Below is a small trained network, with its code and all its weights. Each question gives an input and a target symbol and asks what happens when units are switched off, that is, made to give their printed mean instead of their output.

import numpy as np


def w(rows, s, z=0):
    codes = np.array(rows[::2]) - 128.0
    scale = np.full(codes.shape[1], s)
    scale[-1] = z or s
    return codes * scale


def f(y):
    return y / 2 * (1 + np.tanh(0.7978845608 * (y + 0.044715 * y**3)))


def softmax(a):
    e = np.exp(a - a.max(-1, keepdims=True))
    return e / e.sum(-1, keepdims=True)


def log_softmax(a):
    a = a - a.max(-1, keepdims=True)
    return a - np.log(np.exp(a).sum(-1, keepdims=True))


def net(x, mask):
    ids = ['αγεζηθλμξπσφψω'.index(c) for c in x.split()]
    T = len(ids)
    res = E[ids] + P[:T]
    r = res
    for j in range(2):
        rows = slice(2 * j, 2 * j + 2)
        q, k, v = (r @ M[0][rows].T for M in (Q, K, V))
        z = softmax(np.where(np.tri(T) > 0, q @ k.T / 2**0.5, -1e9)) @ v
        o = O[0][rows]
        res = res + np.where(mask[j], z, o[:, -1]) @ o[:, :-1]
    y = f(res @ A[0][:, :-1].T + A[0][:, -1])
    res = res + np.where(mask[2:14], y, B[0][:, -1]) @ B[0][:, :-1]
    return log_softmax(res[-1] @ U[:, :-1].T + U[:, -1])


Q, K, V, O, A, B = {}, {}, {}, {}, {}, {}
E = w([
[169,178,108,131],'α',
[175,175,125,148],'γ',
[169,160,139,156],'ε',
[68,43,91,212],'ζ',
[190,148,141,143],'η',
[175,173,125,143],'θ',
[198,171,101,96],'λ',
[170,165,121,127],'μ',
[193,141,148,139],'ξ',
[128,185,135,148],'π',
[208,41,181,50],'σ',
[68,143,184,48],'φ',
[5,46,95,155],'ψ',
[143,17,44,185],'ω',
],0.017)
P = w([
[184,158,188,214],'0',
[107,201,171,177],'1',
[104,211,137,113],'2',
[109,206,54,38],'3',
[179,76,110,2],'4',
[200,34,148,44],'5',
[187,44,204,181],'6',
],0.0067)
Q[0] = w([
[105,197,91,1],'head 0',
[60,68,42,155],'head 0',
[197,196,171,162],'head 1',
[210,220,194,29],'head 1',
],0.009)
K[0] = w([
[70,125,151,115],'head 0',
[107,99,70,254],'head 0',
[130,61,147,56],'head 1',
[62,71,65,64],'head 1',
],0.0086)
V[0] = w([
[250,90,149,154],'head 0',
[213,84,94,105],'head 0',
[179,172,90,198],'head 1',
[165,232,195,109],'head 1',
],0.011)
O[0] = w([
[130,162,67,63,128],'head 0',
[145,151,77,122,98],'head 0',
[255,69,61,173,137],'head 1',
[193,155,175,99,254],'head 1',
],0.012,0.0062)
A[0] = w([
[130,136,162,150,173],'neuron 0',
[35,111,137,109,55],'neuron 1',
[114,59,128,128,89],'neuron 2',
[136,145,153,47,169],'neuron 3',
[165,165,190,144,173],'neuron 4',
[148,117,11,147,114],'neuron 5',
[83,183,119,122,103],'neuron 6',
[188,45,155,138,113],'neuron 7',
[139,165,69,148,254],'neuron 8',
[111,86,142,118,169],'neuron 9',
[178,148,98,191,24],'neuron 10',
[113,114,170,204,101],'neuron 11',
],0.011,0.0065)
B[0] = w([
[150,110,58,140,172],'neuron 0',
[189,90,97,159,162],'neuron 1',
[117,236,156,91,128],'neuron 2',
[123,207,108,175,220],'neuron 3',
[132,128,89,176,245],'neuron 4',
[135,137,254,137,186],'neuron 5',
[98,85,117,99,146],'neuron 6',
[25,146,73,125,180],'neuron 7',
[176,42,107,95,205],'neuron 8',
[147,153,122,164,145],'neuron 9',
[20,183,175,75,173],'neuron 10',
[117,123,102,29,150],'neuron 11',
],0.0088,0.012)
U = w([
[145,105,154,127,102],'α',
[150,138,132,117,45],'γ',
[130,115,117,130,107],'ε',
[132,119,125,125,70],'ζ',
[155,129,148,114,60],'η',
[145,133,139,129,58],'θ',
[196,150,177,103,13],'λ',
[161,118,129,132,87],'μ',
[165,133,121,86,113],'ξ',
[238,105,1,252,215],'π',
[87,210,48,31,74],'σ',
[65,232,223,166,163],'φ',
[45,68,55,123,220],'ψ',
[132,33,177,95,255],'ω',
],0.0075,0.006)

Each question gives the input, a string of symbols that net reads in full, and the target symbol t.
The units are the heads (2 rows each of Q, K, V and O) and the neurons (one row each of A and B). Each row of codes is followed by its name. A weight is (code - 128) times the scale printed after its matrix; where a second scale follows, it is the last column's (O, A, B and U).
mask holds one flag per unit, heads first, then neurons. A switched-off unit (its flag False) gives its mean, the last column of its rows in O or B, instead of its output. The means were averaged over made-up inputs and are rounded, as every weight is.
A unit's drop is (log p(t) with every unit on - log p(t) with that unit switched off) / (log p(t) with every unit on - log p(t) with every unit switched off).
The circuit of an input: a set's keep is (log p(t) with only the set's units on - log p(t) with every unit switched off) / (log p(t) with every unit on - log p(t) with every unit switched off). Starting from the 12 units with the biggest drops (on a tie, the unit counted first), units are removed one at a time, each time the one whose removal leaves the highest keep (on an exact tie, the one counted first), for as long as the keep stays at least 0.8.
circuit, biggest first: the units of the circuit, biggest drop first
most important unit: the unit with the biggest drop
k most important neurons: the k neurons with the biggest drops, biggest first
which heads matter: for each layer, one digit per head in row order, 1 if its drop is at least 0.15 and else 0, layers parted by /
drop when u is switched off: that unit's drop, to one decimal
input θ π λ ψ π, target ψ: circuit, biggest first => [head 1]
input λ φ η, target φ: 2 most important neurons => [neuron 8; neuron 1]
input π σ π η, target σ: which heads matter => 11
input φ φ π π, target φ: which heads matter => 11
input ω σ ω ω ε, target ω: 2 most important neurons => [neuron 5; neuron 8]
input ε ω λ, target ω: 3 most important neurons => [neuron 5; neuron 8; neuron 3]
input λ π ω α, target ω: which heads matter => 01
input ξ φ λ λ π π, target π: which heads matter => 00
input π π λ ω, target ω: circuit, biggest first => [neuron 5; neuron 3; neuron 4]
input π π λ ζ ξ λ, target ω: 3 most important neurons => [neuron 5; neuron 8; neuron 4]
input φ ξ γ, target φ: which heads matter => 11
input π π π μ α ω η, target ω: 2 most important neurons => [neuron 3; neuron 5]
input π ξ φ ξ ξ, target φ: circuit, biggest first => [head 1; neuron 8]
input π λ σ α φ φ, target φ: circuit, biggest first => [head 1]
input φ λ ψ θ, target ψ: 2 most important neurons => [neuron 5; neuron 6]
input π π λ φ σ, target φ: 2 most important neurons => [neuron 3; neuron 8]
input ε ψ φ φ, target ψ: 3 most important neurons => [neuron 1; neuron 5; neuron 6]
input π π φ π θ, target φ: 2 most important neurons => [neuron 8; neuron 1]
input α ψ ξ π, target ψ: 3 most important neurons => [neuron 5; neuron 6; neuron 3]
input φ π η π π π, target π: most important neuron => [neuron 10]
input λ π φ μ, target φ: 3 most important neurons => [neuron 8; neuron 1; neuron 3]
input φ ω ξ π φ, target φ: 2 most important neurons => [neuron 8; neuron 3]
input π φ π γ φ ω, target ω: 3 most important neurons => [neuron 5; neuron 8; neuron 3]
input π λ φ π π, target φ: 2 most important neurons => [neuron 8; neuron 1]
input π φ φ π ψ α, target ψ: drop when neuron 9 is switched off => 0.0
input φ φ γ, target φ: drop when neuron 1 is switched off => 0.1
input π π α φ ξ, target φ: drop when neuron 8 is switched off => 0.2
input ω π ξ, target ω: drop when neuron 7 is switched off => 0.0
input σ λ ξ, target σ: most important unit => head 0
input λ ω π, target ω: which heads matter => 01
